Below are the code and all the weights of a small trained network. Each question names an input and a target symbol and asks about switching units off, where a switched-off unit gives its printed mean instead of its output.

import numpy as np


def w(rows, s, z=0):
    codes = np.array(rows[::2]) - 128.0
    scale = np.full(codes.shape[1], s)
    scale[-1] = z or s
    return codes * scale


def f(y):
    return np.maximum(y, 0)


def softmax(a):
    e = np.exp(a - a.max(-1, keepdims=True))
    return e / e.sum(-1, keepdims=True)


def log_softmax(a):
    a = a - a.max(-1, keepdims=True)
    return a - np.log(np.exp(a).sum(-1, keepdims=True))


def net(x, mask):
    ids = ['ΣΦαγεζτ'.index(c) for c in x.split()]
    T = len(ids)
    res = E[ids] + P[:T]
    r = res
    for j in range(3):
        rows = slice(2 * j, 2 * j + 2)
        q, k, v = (r @ M[0][rows].T for M in (Q, K, V))
        z = softmax(np.where(np.tri(T) > 0, q @ k.T / 2**0.5, -1e9)) @ v
        o = O[0][rows]
        res = res + np.where(mask[j], z, o[:, -1]) @ o[:, :-1]
    y = f(res @ A[0][:, :-1].T + A[0][:, -1])
    res = res + np.where(mask[3:15], y, B[0][:, -1]) @ B[0][:, :-1]
    return log_softmax(res[-1] @ U[:, :-1].T + U[:, -1])


Q, K, V, O, A, B = {}, {}, {}, {}, {}, {}
E = w([
[174,197,145,203,129,204,148,124,119,51,231],'Σ',
[134,211,177,4,96,53,172,189,86,169,139],'Φ',
[108,116,12,90,98,115,153,197,200,67,148],'α',
[129,143,153,29,78,229,100,27,86,125,63],'γ',
[86,51,141,141,70,62,25,44,140,144,221],'ε',
[49,172,84,141,247,79,112,72,60,93,64],'ζ',
[133,56,200,122,138,78,169,73,168,64,106],'τ',
],0.011)
P = w([
[93,90,101,105,162,196,175,130,112,233,186],'0',
[113,124,73,98,104,130,171,86,104,187,187],'1',
[123,130,89,101,109,132,145,94,108,157,180],'2',
[139,144,103,115,115,130,127,93,130,141,154],'3',
[155,134,115,133,122,119,103,101,129,115,142],'4',
[148,135,132,155,114,110,96,109,137,95,125],'5',
[145,134,140,174,112,101,80,120,141,77,107],'6',
[140,124,158,190,108,94,68,128,143,52,89],'7',
[134,120,172,206,99,84,65,137,148,29,74],'8',
[125,122,185,226,92,70,63,143,154,12,54],'9',
],0.012)
Q[0] = w([
[188,199,118,104,222,193,219,254,105,104,40],'h0',
[128,76,157,159,176,143,160,166,151,224,103],'h0',
[96,114,100,137,169,32,81,7,102,86,176],'h1',
[126,114,158,106,42,105,76,111,148,126,201],'h1',
[174,122,243,198,119,181,85,56,95,135,167],'h2',
[142,169,150,77,97,199,87,65,54,145,22],'h2',
],0.0098)
K[0] = w([
[114,154,80,66,134,181,137,118,88,248,188],'h0',
[98,90,127,168,158,188,151,149,133,161,118],'h0',
[154,132,172,143,97,92,78,158,132,44,62],'h1',
[101,135,128,136,154,77,148,92,119,71,66],'h1',
[170,136,183,138,103,136,45,61,88,94,66],'h2',
[94,154,186,107,152,148,143,45,23,178,101],'h2',
],0.012)
V[0] = w([
[114,182,164,122,145,44,104,197,127,126,178],'h0',
[88,117,69,209,116,112,35,127,110,154,175],'h0',
[136,65,161,158,169,88,172,96,168,132,141],'h1',
[173,132,162,115,1,126,113,156,158,112,147],'h1',
[145,112,123,82,118,150,164,124,120,222,176],'h2',
[203,93,184,131,36,169,145,151,169,112,169],'h2',
],0.0087)
O[0] = w([
[2,174,112,104,138,180,5,67,141,133,191,91],'h0',
[103,250,135,121,174,131,177,114,206,173,70,132],'h0',
[141,110,157,99,177,77,154,36,171,125,200,252],'h1',
[197,118,216,113,132,200,95,191,196,168,115,116],'h1',
[82,159,175,208,109,107,75,134,173,60,124,153],'h2',
[6,159,56,171,100,87,207,95,87,112,177,148],'h2',
],0.0073,0.0038)
A[0] = w([
[154,164,140,35,124,56,216,192,113,218,126,76],'n0',
[192,103,146,103,197,156,69,149,133,137,87,42],'n1',
[164,168,180,100,151,174,115,119,207,112,140,228],'n2',
[142,165,178,105,108,139,62,125,133,116,64,46],'n3',
[36,153,121,134,164,82,124,128,163,172,103,64],'n4',
[149,119,42,5,105,209,184,74,108,248,176,77],'n5',
[99,123,161,120,157,155,106,119,196,204,143,2],'n6',
[62,92,117,143,139,250,29,120,148,92,132,131],'n7',
[190,121,65,135,189,139,174,158,145,129,106,166],'n8',
[128,112,119,178,59,195,115,221,102,124,107,143],'n9',
[122,100,6,2,114,184,190,151,116,254,191,78],'n10',
[108,165,151,12,127,131,192,135,75,195,145,142],'n11',
],0.0088,0.0043)
B[0] = w([
[157,157,126,17,148,84,125,167,90,157,215,150],'n0',
[135,102,157,173,42,140,195,195,120,141,209,152],'n1',
[76,90,131,163,80,102,132,156,188,174,159,254],'n2',
[127,109,54,133,163,198,143,128,160,129,189,189],'n3',
[204,138,119,97,135,170,116,117,69,141,67,191],'n4',
[243,80,68,220,59,225,97,238,25,117,18,155],'n5',
[104,175,119,152,82,181,110,198,143,184,54,158],'n6',
[139,177,191,63,145,47,189,135,97,170,166,187],'n7',
[82,113,170,152,151,170,106,71,157,116,92,167],'n8',
[182,144,81,111,142,166,141,192,59,110,112,166],'n9',
[132,97,38,15,254,180,69,190,234,142,201,154],'n10',
[165,135,171,136,103,90,149,155,42,202,109,158],'n11',
],0.0084,0.0048)
U = w([
[120,197,105,195,113,162,187,115,125,86,206,23],'Σ',
[149,154,160,33,129,43,157,180,80,182,156,2],'Φ',
[126,100,73,67,175,180,114,140,163,118,154,90],'α',
[189,56,116,200,61,128,95,196,70,123,62,147],'γ',
[79,151,157,135,85,131,114,114,207,177,77,128],'ε',
[101,202,116,100,218,65,86,41,89,58,23,176],'ζ',
[101,3,173,123,82,69,119,73,168,83,154,246],'τ',
],0.006,0.0024)

Each question gives the input, a string of symbols that net reads in full, and the target symbol t.
The units are the heads (2 rows each of Q, K, V and O) and the neurons (one row each of A and B). Each row of codes is followed by its name. A weight is (code - 128) times the scale printed after its matrix; where a second scale follows, it is the last column's (O, A, B and U).
mask holds one flag per unit, heads first, then neurons. A switched-off unit (its flag False) gives its mean, the last column of its rows in O or B, instead of its output. The means were averaged over made-up inputs and are rounded, as every weight is.
A unit's drop is (log p(t) with every unit on - log p(t) with that unit switched off) / (log p(t) with every unit on - log p(t) with every unit switched off).
The circuit of an input: a set's keep is (log p(t) with only the set's units on - log p(t) with every unit switched off) / (log p(t) with every unit on - log p(t) with every unit switched off). Starting from the 12 units with the biggest drops (on a tie, the unit counted first), units are removed one at a time, each time the one whose removal leaves the highest keep (on an exact tie, the one counted first), for as long as the keep stays at least 0.8.
units of the circuit, in order: the units of the circuit, biggest drop first
unit that matters most: the unit with the biggest drop
which heads matter: for each layer, one digit per head in row order, 1 if its drop is at least 0.15 and else 0, layers parted by /
drop of u: that unit's drop, to one decimal
input ε α ε τ τ ε ε α, target ε: units of the circuit, in order : h0, n2, h1
input Φ Σ α Φ α, target Φ: units of the circuit, in order : n7, h0, h1
input ε ζ ε Σ ε ε ε ζ, target ε: which heads matter : 101
input ζ Φ ζ, target Φ: units of the circuit, in order : n7, h2, h0, n1
input γ τ τ γ, target τ: unit that matters most : h2
input ζ γ α ζ, target γ: which heads matter : 111
input ε γ Φ γ, target Φ: units of the circuit, in order : n7, h1
input Σ ζ τ τ α Σ τ τ ε ζ, target τ: which heads matter : 011
input γ ζ Φ γ τ γ α, target α: which heads matter : 001
input τ α τ τ ζ ζ ε, target ζ: which heads matter : 110
input ε τ ζ τ Σ ε α ε, target ε: which heads matter : 110
input α ζ ε, target ζ: units of the circuit, in order : h1, h0, n4
input Σ τ τ α, target α: which heads matter : 000
input τ τ Φ Φ τ τ Σ Φ, target τ: unit that matters most : h0
input τ τ γ γ, target γ: which heads matter : 100
input Φ τ α τ Φ, target τ: which heads matter : 101
input α ε α, target ε: which heads matter : 101
input ζ τ τ Σ ζ, target τ: units of the circuit, in order : h2, n1, n2, n8
input τ ζ γ γ ε ε γ, target ε: which heads matter : 100
input α τ τ α, target τ: unit that matters most : h2
input α γ α, target γ: drop of h1 : 1.0
input ε Φ ε, target ε: drop of h2 : 0.4
input ζ γ α γ ζ, target γ: drop of h2 : 0.9
